Below is a small trained network, with its code and all its weights. Each question gives an input and a class and asks what happens when units are switched off, that is, made to give their printed mean instead of their output.

import numpy as np


def w(rows, s, z=0):
    codes = np.array(rows[::2]) - 128.0
    scale = np.full(codes.shape[1], s)
    scale[-1] = z or s
    return codes * scale


def f(y):
    return np.maximum(y, 0)


def log_softmax(a):
    a = a - a.max(-1, keepdims=True)
    return a - np.log(np.exp(a).sum(-1, keepdims=True))


def net(x, mask):
    res = np.array(x, float).reshape(1, 7) / 4 @ E
    y = f(res @ A[0][:, :-1].T + A[0][:, -1])
    res = res + np.where(mask, y, B[0][:, -1]) @ B[0][:, :-1]
    return log_softmax(res[-1] @ U[:, :-1].T + U[:, -1])


A, B = {}, {}
E = w([
[129,128,126],'x0',
[139,3,52],'x1',
[129,127,129],'x2',
[128,131,130],'x3',
[129,131,128],'x4',
[44,164,54],'x5',
[17,53,232],'x6',
],0.0057)
A[0] = w([
[153,139,92,95],'neuron 1',
[54,161,81,33],'neuron 2',
[120,112,109,254],'neuron 3',
[14,123,135,105],'neuron 4',
[113,77,195,74],'neuron 5',
[86,106,159,60],'neuron 6',
[204,125,210,62],'neuron 7',
[142,70,82,67],'neuron 8',
[85,199,144,139],'neuron 9',
[65,70,168,69],'neuron 10',
[78,88,59,87],'neuron 11',
[157,80,163,80],'neuron 12',
[125,161,137,90],'neuron 13',
[83,164,55,87],'neuron 14',
[123,24,67,98],'neuron 15',
[119,187,171,70],'neuron 16',
[187,156,57,49],'neuron 17',
[249,66,176,59],'neuron 18',
],0.014,0.0098)
B[0] = w([
[167,164,119,148],'neuron 1',
[31,112,71,141],'neuron 2',
[184,3,93,255],'neuron 3',
[154,148,61,180],'neuron 4',
[153,158,77,161],'neuron 5',
[150,167,96,141],'neuron 6',
[65,94,82,157],'neuron 7',
[97,179,188,151],'neuron 8',
[94,111,190,184],'neuron 9',
[169,186,99,167],'neuron 10',
[63,125,125,160],'neuron 11',
[81,129,95,146],'neuron 12',
[110,146,134,136],'neuron 13',
[75,100,66,165],'neuron 14',
[114,182,242,192],'neuron 15',
[106,170,195,149],'neuron 16',
[185,214,79,167],'neuron 17',
[41,126,81,171],'neuron 18',
],0.029,0.0098)
U = w([
[108,79,92,255],'0',
[137,232,14,63],'1',
[3,95,36,29],'2',
[38,180,216,142],'3',
[129,52,99,180],'4',
[126,59,99,172],'5',
[132,60,98,162],'6',
[167,124,158,6],'7',
],0.006,0.0095)

Each question gives the input, the list of numbers given to net, and the class t.
The units are the neurons (one row each of A and B). Each row of codes is followed by its name. A weight is (code - 128) times the scale printed after its matrix; where a second scale follows, it is the last column's (A, B and U).
mask holds one flag per neuron, in row order. A switched-off neuron (its flag False) gives its mean, the last column of its row in B, instead of its output. The means were averaged over made-up inputs and are rounded, as every weight is.
A unit's drop is (log p(t) with every unit on - log p(t) with that unit switched off) / (log p(t) with every unit on - log p(t) with every unit switched off).
The circuit of an input: a set's keep is (log p(t) with only the set's units on - log p(t) with every unit switched off) / (log p(t) with every unit on - log p(t) with every unit switched off). Starting from the 12 units with the biggest drops (on a tie, the unit counted first), units are removed one at a time, each time the one whose removal leaves the highest keep (on an exact tie, the one counted first), for as long as the keep stays at least 0.8.
circuit, biggest first: the units of the circuit, biggest drop first
most important unit: the unit with the biggest drop
k most important neurons: the k neurons with the biggest drops, biggest first
drop when u is switched off: that unit's drop, to one decimal
input [7,-5,4,7,-1,8,0], class 2: 3 most important neurons -> [neuron 2; neuron 14; neuron 15]
input [-5,7,2,-2,-6,-4,8], class 1: circuit, biggest first -> [neuron 10; neuron 5]
input [4,2,-3,-5,0,2,7], class 1: circuit, biggest first -> [neuron 10; neuron 4]
input [1,-8,-7,6,-4,7,-4], class 3: 2 most important neurons -> [neuron 9; neuron 16]
input [4,-5,0,7,-4,0,7], class 1: most important unit -> neuron 4
input [0,-1,7,3,-6,6,8], class 1: 2 most important neurons -> [neuron 4; neuron 10]
input [-6,4,-6,7,-6,-6,7], class 1: 2 most important neurons -> [neuron 10; neuron 5]
input [-1,-5,-8,-4,-4,-8,2], class 2: 2 most important neurons -> [neuron 7; neuron 18]
input [7,-6,1,-7,-3,-7,6], class 2: 2 most important neurons -> [neuron 7; neuron 15]
input [-6,8,5,-3,-1,-5,7], class 3: 3 most important neurons -> [neuron 15; neuron 8; neuron 17]
input [-1,-2,-2,2,-1,-5,6], class 1: circuit, biggest first -> [neuron 5; neuron 10]
input [5,-8,4,5,-5,2,-2], class 3: circuit, biggest first -> [neuron 16; neuron 9]
input [8,-8,3,-6,6,-7,-4], class 3: 2 most important neurons -> [neuron 3; neuron 16]
input [1,0,3,5,6,-2,7], class 1: 2 most important neurons -> [neuron 10; neuron 5]
input [0,3,-1,-4,3,-8,2], class 2: circuit, biggest first -> [neuron 18]
input [4,7,-7,2,5,-3,-2], class 3: 2 most important neurons -> [neuron 15; neuron 8]
input [-4,4,4,6,3,-7,4], class 2: 3 most important neurons -> [neuron 18; neuron 12; neuron 7]
input [6,8,2,1,5,0,-8], class 1: drop when neuron 1 is switched off -> 0.2
input [-8,6,-5,3,2,-8,0], class 2: drop when neuron 18 is switched off -> 1.0
input [6,8,3,-4,1,-6,-2], class 3: drop when neuron 8 is switched off -> 0.2
input [8,-3,1,1,7,-5,-8], class 1: circuit, biggest first -> [neuron 17]
